Each name stands for a flat space through zero: a line, a plane or more. A row that begins with a name and a colon came from that space; any other row is followed by the name of the space it lies nearest, among the names in its block.
qh-bs: [ -16  -57  -58   15 -179   49  201  -75   42   96  -29 -122 -105  226
  -34   76  156   73  172  155   59  107  165  -31 -247  -59  -46  332
  -48 -221  250  -89]
rp-hd: [ -74  109   18  -80  188 -140  -99   11    0 -184 -186   28   17 -119
  -76 -139  -27 -179  -81   36  -62 -143  131   12  148    2  -63  -22
  -93   60 -237   93]
nf-rr: [-106 -101 -144 -279   29 -131  387 -166  260 -250 -188  -20  210  156
 -138  -73  -14  -55  194  148  111  158   68 -287 -157  -77 -175  273
 -115  -93   33   71]
bl-sl: [  96   44   -3 -176  176  -76  153   62  -65  -41 -146 -184  -98 -108
  -80  163  -77  -85 -178   79   82  106   46   76  -65 -116  -14  -41
   -9  -39  -70  112]
gl-zj: [  77 -250 -106 -132  -47   65  216 -212  384 -323 -236  266  172  106
  150 -133   95  201  502  -68 -137   25 -315 -408  -77  125  -35  195
   84  -11  196  -44]
bl-sl: [ 191 -114  115  258   -5  189 -167   45  -54  144  198  187  -74   33
  364   56  -30  200  135 -331  -26 -144 -183  112  122  239  196 -217
  272  164  108 -138]
rp-hd: [-153   60   81  173 -104  115 -200   34 -107  185  168   57  -33   47
   34  -58   23  -14  -99  -50  -51 -166   81   65  109   60   32  -40
  -80   38  -19  -47]
rp-hd: [  69    3   43 -132   70   95   88  -80   59   35 -270  -21 -159  -29
   70   38   78   11   91   -4 -144  -56 -159 -117  -21   19  -53   52
  -19  -59   54   27]
bl-sl: [ 294   50  144  204  195   12 -178  136 -302  235  122  -31 -298 -131
  253   46  -76  -70 -124 -283   53 -199   52  296  132  233  113 -401
  240  164  -69  -80]
qh-bs: [ 62 -24  40  87  61 -11 -64  11 -34 -24  79  29 -10   6  65 -41 -56   4
  33 -98  44 -70  90  87  39  95  70 -22  75  64  -3 -62]
nf-rr: [ -40  -72  -36   41 -122   79  -65   40   -8    8  -12   52 -110  -30
  -48   21  105   82  -82   71  -91  -74    9  -88  -47  -16   54   88
  -89  -31   78  -65]
rp-hd: [-164  287  -84 -410  108 -199  -27   79   11 -164 -230 -200  305 -379
 -441  119 -198 -220 -471  279  -57  320 -274   -2   62 -443 -122 -165
 -269    5 -385  381]
qh-bs: [ 191 -214  -76  128 -192  105   66  -16   72  -18  212   91   37   75
  118   42   27  260  233 -102   40  140 -192  -80 -167  100  121   15
  194   -6  299 -159]
nf-rr: [ -88    4  -42 -224  104 -145  191 -136  151 -145 -228 -106   14   54
 -192  -78   30 -103   69  180   17   44  166 -129  -84 -105 -135  296
 -128 -111  -42   15]
nf-rr: [-190  -42  111   28   24  192 -229   73   11  -70   70  194   56 -162
    3  -27  -52   72 -242  -50 -199 -194 -181  -80  240   -6  131 -160
  -93  116 -114   73]
qh-bs: [  98 -164 -130  218 -141   -1   95  103 -129 -103  190   84    1  128
  106  -33  -12    3   58  -66  214  -62  337   48 -174  196  108  -11
   20   16  178  -83]
bl-sl: [  32  -32  -87  -12  -63 -139  169 -124  136  -37   22  -21  150  187
    4  -71   43   11  301   31  121  170   41  -36 -112   -5 -108  144
   98  -72   76  -55]
dj-cq: [ -17   14   47 -149   92  -85   68 -151  141   -7 -149  -43   82  -22
  -80  -41   21  -35   86   80  -70   82 -120  -20   36 -127  -63   51
   41  -75  -82   29]
bl-sl: [  95  110  -45   50   -1 -124  -12   74 -147   50  -36 -147  -83  -10
  -45   68   10 -105  -63   66  107   58  218  209  -94  -45   -5   19
   -4  -52  -28    7]
gl-zj: [  18  -64  -62   69  -64   70 -150  104  -70 -125  -27  192   -3 -166
   34  -67   -3   -2 -134  -67 -106 -177  -58  -96   50  113   97 -172
  -90  119  -29   24]
nf-rr: [ -56  -69  195  135   52  242 -187   40  -60  164  127  113 -190  -34
  157   24   22  119 -118 -143 -151 -253  -93   19  196  104  136 -120
   55   76   15  -76]
bl-sl: [  36  -27   50 -114  121   66    3 -117  179 -147 -159  105  -18  -37
   84 -132   18   67  235 -100 -177  -78 -256 -228   88  118  -69   45
   49   48   28  -10]
nf-rr: [-191  103   55 -275   83 -134  160 -234  200   49 -194 -182   97   57
 -257  -70   61 -112   70  250  -68  163  -42  -78    1 -266 -209  238
  -90 -197 -109   64]
bl-sl: [ 135   61   40  -65  118 -135   84  -90   15   88  -65 -154  -30   23
  -10   25  -14  -55  112    7   69  124   11  135  -38  -54  -55   28
  138  -57  -29  -31]
dj-cq: [ -35 -144  -16  165  -73  109  169  -67   87  -17  187  132    2  374
  266 -112   34  106  387 -185  150 -109  187 -144  -54  297  -55  177
   84   30  240 -142]
qh-bs: [  -8   84   16 -169   73  -45   60    0   32   17 -140 -139    8  -85
 -112  145  -12  -17 -113  128  -28  161 -122   46  -10 -212  -36   14
  -19  -75  -83  110]
gl-zj: [-197 -222 -196 -104 -184  -13  237  -84  189 -254   -1  148  153  118
 -165 -183   83   18   86  157   22   -5  101 -418 -158   22  -98  214
 -212  -65  131  -21]
dj-cq: [  72  -20 -137  -97  -81 -184  167  -38   34  -39  -62 -136   43   -4
 -188   33   68  -38   24  202   87  236   55    3 -202 -167  -68   97
    3 -147   40   -2]
dj-cq: [  47   12   94  -18   36  138  -67  -60   59   30  -84   40  -78  -44
   97  -11   37   87  119  -76 -174  -55 -238  -61   66   52   11   -6
   56   -3   59  -12]
qh-bs: [ 183  -24   59  -91  189  -20  230   -9  -56   50   14 -129  -36  -11
  102  104 -119  -54   17  -90  139  120  -66   94  -33   25  -16 -212
  182  -12   11   77]
dj-cq: [ -42   -6 -118  -53  -19 -113   96  -15   65 -227  -68   34  142   35
  -70 -107   -7  -76   94   70   60   42  119  -91  -67   11  -73   84
  -77  -19  -14   59]
nf-rr: [-248 -103  -29  -32  -84  182 -109   48  143 -277    1  272  163  -77
  -29  -89   -6  116  -85   11 -191 -141 -179 -299  131   19   57   12
 -188   89  -16   92]
bl-sl: [   8 -100   -1    1   11   18  104 -106  121  -35  -34   77    1  146
  101  -77   42   51  228  -65   13  -60   31 -118  -21  111  -33  133
   48    0   88  -85]
rp-hd: [-114  -17  343  249  103  440 -343   38  -53  291  156  267 -233   44
  441    9   16  191   -9 -381 -263 -462 -250   10  419  282  147 -222
  118  208   -6  -79]
nf-rr: [  40  101    0 -146  276 -233   85  -24  -36 -134 -284 -102  -24  -50
  -61  -48  -78 -264  -64   43   98  -84  310  121   32  -14  -68   41
  -64   20 -231   90]
nf-rr: [ 195  -95   17  153    1   -8  -96  -41  -20   47    7   94 -121   19
  152  -74   50   59  167 -153  -16 -143   53   56  -10  185   98    8
  145   66   79 -190]
rp-hd: [ 172   89   11   91  -67   20  -74  119 -193  217  166 -183 -135  -75
  -12  182  -33   48 -132  -16   72  159  -60  215  -96  -55   63 -122
  100  -21   79  -38]
nf-rr: [ 110  153   27 -400  171 -136  272 -279  259   40 -241 -274   76    1
 -142  -15  -32  -27  320   78  -53  378 -418 -160  -87 -167 -294  144
  111 -135   13   60]
dj-cq: [-155  -88 -104 -176   40  -64  110  -90  189 -278 -190  180  159   -6
  -76 -204    3  -82   60   37  -61 -115   -4 -342   43   55 -117   73
 -175   64  -93   67]
rp-hd: [ 161  119  238  -55  286  131 -158   62 -155  212  -38  -88 -225 -256
  131  130 -133  -23 -225 -198 -132 -102 -297  162  221   36   74 -363
  142  125 -141   68]
gl-zj: [-256  -52  -65 -207  -26   -4  199 -160  290 -178 -100   98  249  155
  -81 -125   10   13  181   83  -29   57  -98 -345   13  -50 -177  217
 -144  -27   -9   75]
gl-zj: [-139  107   56 -411  233  -28   36 -172  386 -289 -291   82  369 -164
  -82  -55 -129   36  134    8 -236  190 -624 -281  241 -191 -158  -35
    0   76 -240  256]
dj-cq: [  70   32  121   67   90  159 -170   27  -41   66  -42  129  -99  -93
  223  -11  -16   45   24 -213 -160 -188 -231   -2  184  160   53 -212
   83  130  -36   15]
gl-zj: [ 115  -16  -29  270  -26   -4 -165   69 -102 -102   12  151  -94   85
  216 -125   40  -12  183 -170   37 -254  300  112    9  287   93   56
   43  100   61 -124]
gl-zj: [  66   84  270   25  255  139 -176  112 -236  285   51 -142 -294 -196
   63  198 -113  -33 -393 -105  -59 -157  -25  292  196  -36  160 -258
   76   67 -142   22]
dj-cq: [ -89   62 -109 -285   38  -79   57  -43  174 -254 -330   41  154 -157
 -166  -37   11  -60  -27  147 -151   85 -233 -247   14 -150 -127   47
 -174   -8 -137  182]
qh-bs: [  82    4   97  -28   61   79 -208    8   33   85 -105   46 -125 -190
   29   92   42  129  -95  -45 -217  -55 -305   14  128  -66  102  -72
   76   60  -62  -45]
qh-bs: [ 265   33    8  -42  143 -156  129   74 -132  101 -100 -301 -193  -27
  -38  309  -35  -21 -123   95  200  197  224  363 -176 -177  104   83
  145 -108    1  -26]
qh-bs: [-361   31 -135   -9 -163  -64  -70  -84  248 -385   10  232  427  129
 -139 -315   13  -30  215  104  -62  -23   73 -266   69    7 -126  258
 -237   22  -62   78]
gl-zj: [ 147  -95  167  388    1  238 -284  139 -264  271  169  175 -378    7
  374   24   76   90  -70 -302  -68 -433  133  193  151  330  231 -229
  149  146   83 -197]
nf-rr: [-193   79  227 -277  270  223 -156 -115  230 -107 -253  186  143 -233
   60  -60 -126   37  -66 -135 -382 -159 -601 -248  401  -37  -24 -181
  -67  159 -247  216]
qh-bs: [ 157  -24 -173  190  -89 -258  247  107 -183  -20  143 -265 -107  303
  -41  126   31  -83   94  144  467  174  762  342 -374   -1   24  329
   56 -169  181 -135]
gl-zj: [ -21   -8 -277 -201 -144 -309  365 -171  281 -311  -87 -115  363  203
 -245 -108   43  -31  397  262  192  446   72 -175 -309 -174 -237  368
  -24 -198  110   40]
bl-sl: [-155  -88 -152   -6 -250  -52  134  -80   91  -34  105    9  168  153
 -185  -98   63    3   68  165   85  112  138 -162 -184  -66  -69  223
 -152 -107  122  -59]
dj-cq: [ -21  -99   26  -58    2   42  106 -103   75   46   56   24   23   35
  -13  -70   -7   22   57  -24  -12    1  -95 -137   -9   33  -33  -18
   23  -13   57  -44]
rp-hd: [ 175    2  -57   99  -73  -68   13   50  -65   99   90  -33   16   24
   91  102   12   47   68  -52  106  146  -54  144  -75   -4   30 -122
  170    3   48  -34]
bl-sl: [-119 -106 -148  -98 -226  126  119  -51  223 -217  151  149  289   40
  -66 -107  -28  176  191    3  -60  196 -386 -423  -88   27  -98   33
  -72   17  193   51]
gl-zj: [ 135   -4   75  108  152   19  -24   45  -79   37   96  119   59    9
  296  -10 -138  -38   70 -296   93 -100  -73  117  162  211   46 -344
  204  188  -87   42]
rp-hd: [-372  -66   92 -213  169  170   74  -88  135 -145 -263  185  -59   15
  -24 -184   12 -125 -138   18 -194 -412   84 -398  207   98 -110  110
 -345   61 -140  112]
rp-hd: [-113   16  126   59   62  189 -186   65  -97   55   42  141  -69 -115
   94  -65  -54  -36 -196 -137 -146 -280  -81  -49  215  129   61 -223
  -90  133  -95   54]
gl-zj: [ -80   92   -6 -237   57  -23  -14   16   52  -39 -176  -97   68 -190
 -211  132  -63  -24 -252  151  -93  131 -194  -39   23 -254  -12   11
 -142  -16 -147  145]
dj-cq: [  55  119   81 -112   94  -77  148    6  -42  167   43 -354  -48   24
 -132  269  -44    9  -97  170  133  340    8  277  -99 -297  -17   72
  119 -187    1   64]
rp-hd: [  -3  -44 -241   61 -246 -255  214  -32  -17  -50  179 -106  247  194
 -197  -65   -4 -102  101  174  319  267  357   63 -305  -78  -67  168
  -51 -123  101  -56]
nf-rr: [-179  -81  217  -81  116  309 -155 -103  153   25  -89  198 -132  -87
   87 -103   39  134  -25 -115 -356 -314 -330 -287  269   96   34    0
  -71   82  -14  -27]
gl-zj: [ 193  -21  169  -11  180  104  -28  -34   15   96  -83 -107 -244  -21
  126  165   -9  146   71  -91  -64  -18  -81  148   15    7  128  110
  183  -22   87 -105]
rp-hd: [ -82 -106  -90   52 -138   65   61   30   11 -119   93   84   25   68
  -29  -76   35   37   23   37   24  -43  102 -158  -91   77    2   79
 -104  -21  129  -23]
gl-zj: [  94   67  134  170   88  109 -202  135 -197  179  120    5 -165  -63
  190  106  -69   18 -145 -193    2 -150    7  225  142  113  127 -218
  105  127  -50  -23]
qh-bs: [  79  -77  290   98  171  322 -208  -25   26  159   42  146 -209  -67
  311   64  -17  220   44 -286 -241 -250 -339   27  266  162  182 -155
  209  123   44  -88]
nf-rr: [ -17    2    9 -127   40   22  -32  -52  152 -111  -96   92  136 -116
   -8  -26  -14   66   54  -14 -152   69 -357 -144  101  -61  -31  -90
   35   41  -66   84]
qh-bs: [  19  -28   55   42    4   22   61   39 -103  110  147 -126  -24   15
  -41  122  -59   -1 -141   45  113   85  112  183  -58  -87   92  -41
   47  -71   36    1]
nf-rr: [   6  129 -108 -107    7 -166   40   61  -49  -98 -137 -132   58  -80
 -167   53  -25 -132 -115  154   69  141  105   72  -90 -146  -67   37
 -108  -50 -102  117]
bl-sl: [ 113   -9  -87  109 -180  -13  -13   24  -36   12   27  -35   28   39
    0   75   55   71   94   52   45  130   39  117 -168  -40   77   94
   38  -83  139  -53]
dj-cq: [ 101  -70  -55   21  -82  123  -60  -25  112  -88  -40  209   75  -23
  180  -50   -3  148  214 -192 -117  -41 -330 -209   22  173   22  -63
   55  134  103  -33]
bl-sl: [ 166  -38   -8  100  -66   64  -40   31  -43   32  149   39   22  -41
  112   15  -38   96   94 -132    6   75 -194   31  -31   95   65 -172
  154   47  114  -38]
qh-bs: [-120   -2  -69 -174   -6   16  -50  -64  241 -336 -214  201  240 -136
  -68 -142   13   43  107   47 -231   12 -340 -300  103  -45  -67   14
 -107   45  -84  143]
dj-cq: [-116  184  108  -47  150   39 -158   48  -90    5 -140   59   20 -166
   47  -72  -49 -183 -169  -53 -153 -174 -112   36  256   16  -64 -288
  -91   83 -256  209]
dj-cq: [-130 -271 -302   -1 -291   16   82   41  206 -470    3  324  230   27
  -98 -166   94  146  109  104  -39  -19   -2 -456 -156   76   18  178
 -199   32  164  -17]
qh-bs: [ -74  -14 -345 -177 -328 -200  162    8   86 -216  -83  -49  294  -86
 -393  -16   61  -55  -84  348   52  352  -49 -214 -308 -271 -112  121
 -248 -144   40  109]
rp-hd: [-153  -57  -23 -106   31    5   10   18   27 -128  -53   28    6  -74
 -168  -41  -33  -48 -210  103  -33  -97  112 -134   13  -54   18   87
 -197   16  -68   31]
bl-sl: [ -19  117  124  -40  191  -49  -16  -61  -55  129  -76 -109 -149   28
   14  -65  -19 -144   -9  -42    4 -130  148   81   97   53  -91   24
   -5   10 -110  -20]
qh-bs: [ -54  -73  -18  127  -86  143  -74   59  -15  -51   15  191  -25   57
  157  -38   38   60   34 -106  -49 -199   40  -94   44  164   62   -6
  -63   81   63  -21]
rp-hd: [  37  -95    3  111 -154   77   72  -38  -18  181  234  -28  -20  126
   38   22   40  106   91  -25   69   89  -33    3 -105   31   22    1
   99  -65  189 -119]
nf-rr: [  46   34 -113  -61 -117 -211  313 -181   76  125   13 -232   93  276
 -114  -24   67  -81  299  153  232  301  199   44 -279  -96 -192  273
   47 -213  139  -77]
dj-cq: [ -47   45  121 -106  165   56  -61  -39    5   32 -127    3  -84 -117
   -8  -34  -33  -63 -111  -33 -135 -139  -98  -42  146    3  -15  -75
  -48   43 -121   50]
gl-zj: [ -62   15   33  -44    2   94 -123   59  -14   78  -42   59  -38 -114
   -4   88  -21   45 -208  -32 -106  -79 -165  -58  103  -45   48  -83
  -82   96  -86   29]
bl-sl: [ 215    9  309  140  293  243 -372  117 -138  210  -58  167 -333 -269
  393  134  -21  130 -157 -358 -279 -348 -379  188  396  175  226 -457
  279  235 -152  -24]
bl-sl: [  21 -176  -64   63 -119   71   66 -110  182  -84   24  195   54  170
  143 -118   84  160  333 -105  -29  -59  -76 -233  -53  173   -6  158
   61   31  186 -145]
dj-cq: [ 145   25  147  131   93   98 -210  111 -177  172   51    4 -208 -174
  136  108   -1   38 -178 -120  -99 -122 -115  215  140   36  151 -283
  149   63  -57  -18]
gl-zj: [  54   56  190    7  169   53  -82   12  -73  241    7  -49 -113  -87
  119  129  -20    2 -132  -87  -64  -35 -177  190  189  -62   50 -257
  169   28 -134   39]
rp-hd: [  42  -83 -254   51 -234 -180  178   -6   59 -183   37    4  212  160
  -90  -29   49    1  190  135  207  213  228  -19 -276  -38  -25  204
  -31  -95  137  -35]
[-168  123  204  102   82  173 -288  139 -167  187  190  -26  -80  -96
    8  109 -121    9 -365  -77  -61 -159   14  197  237  -41  133 -133
  -68  111 -146   39]
qh-bs
[ 153   36   96  248   22   30 -157  193 -371  304  202  -83 -222  -96
  115  153  -49  -85 -326 -106  117 -122  206  392   40   55  180 -342
  105   54  -56  -34]
bl-sl
[ -73   56 -161  -63 -176  -42  -57   67   26 -162  -28   55  165 -142
 -167  -51   35  -11  -74  133  -89  132 -189 -159  -48 -102  -71  -73
 -140  -12  -26  120]
nf-rr
[ 309   14   -4  168 -131 -109    9  -24 -133  339  115 -226 -178   62
   23  160  125   73  120   45  114  232   43  335 -214  -89   63   17
  270 -165  169 -195]
dj-cq
[ -37   31 -162 -100 -104 -112   52  -53   69 -196 -161   34  131  -46
 -153 -160   47 -106   85  124  -44   47   10 -177 -108  -14 -118   86
 -162  -47   -5   60]
dj-cq
[ -71  -15   52  119   -6   65 -192  112 -220   65  -42   38 -225 -137
  -64  -30   51 -120 -346   55  -85 -321  299  104   53   38  138  -54
 -189   10  -81  -29]
bl-sl
[  18  -64  147   44   89  205 -178  -36  111  -37  -20  163 -112  -43
  176  -40   22  192  126 -175 -224 -190 -250 -110  176  140   91   23
   94  101   54  -87]
nf-rr
[ -89   16   17   16    9   22  -63  -19    6  -22   14   85   72    5
   15 -101  -46  -55  -14  -61  -23 -115   27  -50   83   73  -10  -29
  -74   76  -63   14]
dj-cq
[  67  151  -34 -104   33 -201  173   39  -77  168   45 -385  -71   63
 -190  235   -9  -51  -97  206  223  363  145  237 -180 -274 -104  125
   65 -169   -7   23]
qh-bs
[ -14  -81  -94  -58 -189  -17  189  -85  115   21   75 -108   24  109
 -152   25  123  115  142  191   25  257  -69 -126 -219 -139  -80  203
   14 -200  211  -65]
gl-zj
[ -44  -41  -88 -101  -48   10   11  -23  110 -126 -133  127  124  -53
  -22  -29   -9   20    6   -1  -72  -13 -149 -192    5   -5  -17   13
 -103   66  -34   50]
gl-zj
[  34    9  108  -57  178   39  -79    7   23  -12 -127   47  -69 -114
   83   47  -26   16  -66  -74 -110 -102 -136   29  159   -3   51 -105
   63   71 -120   42]
nf-rr
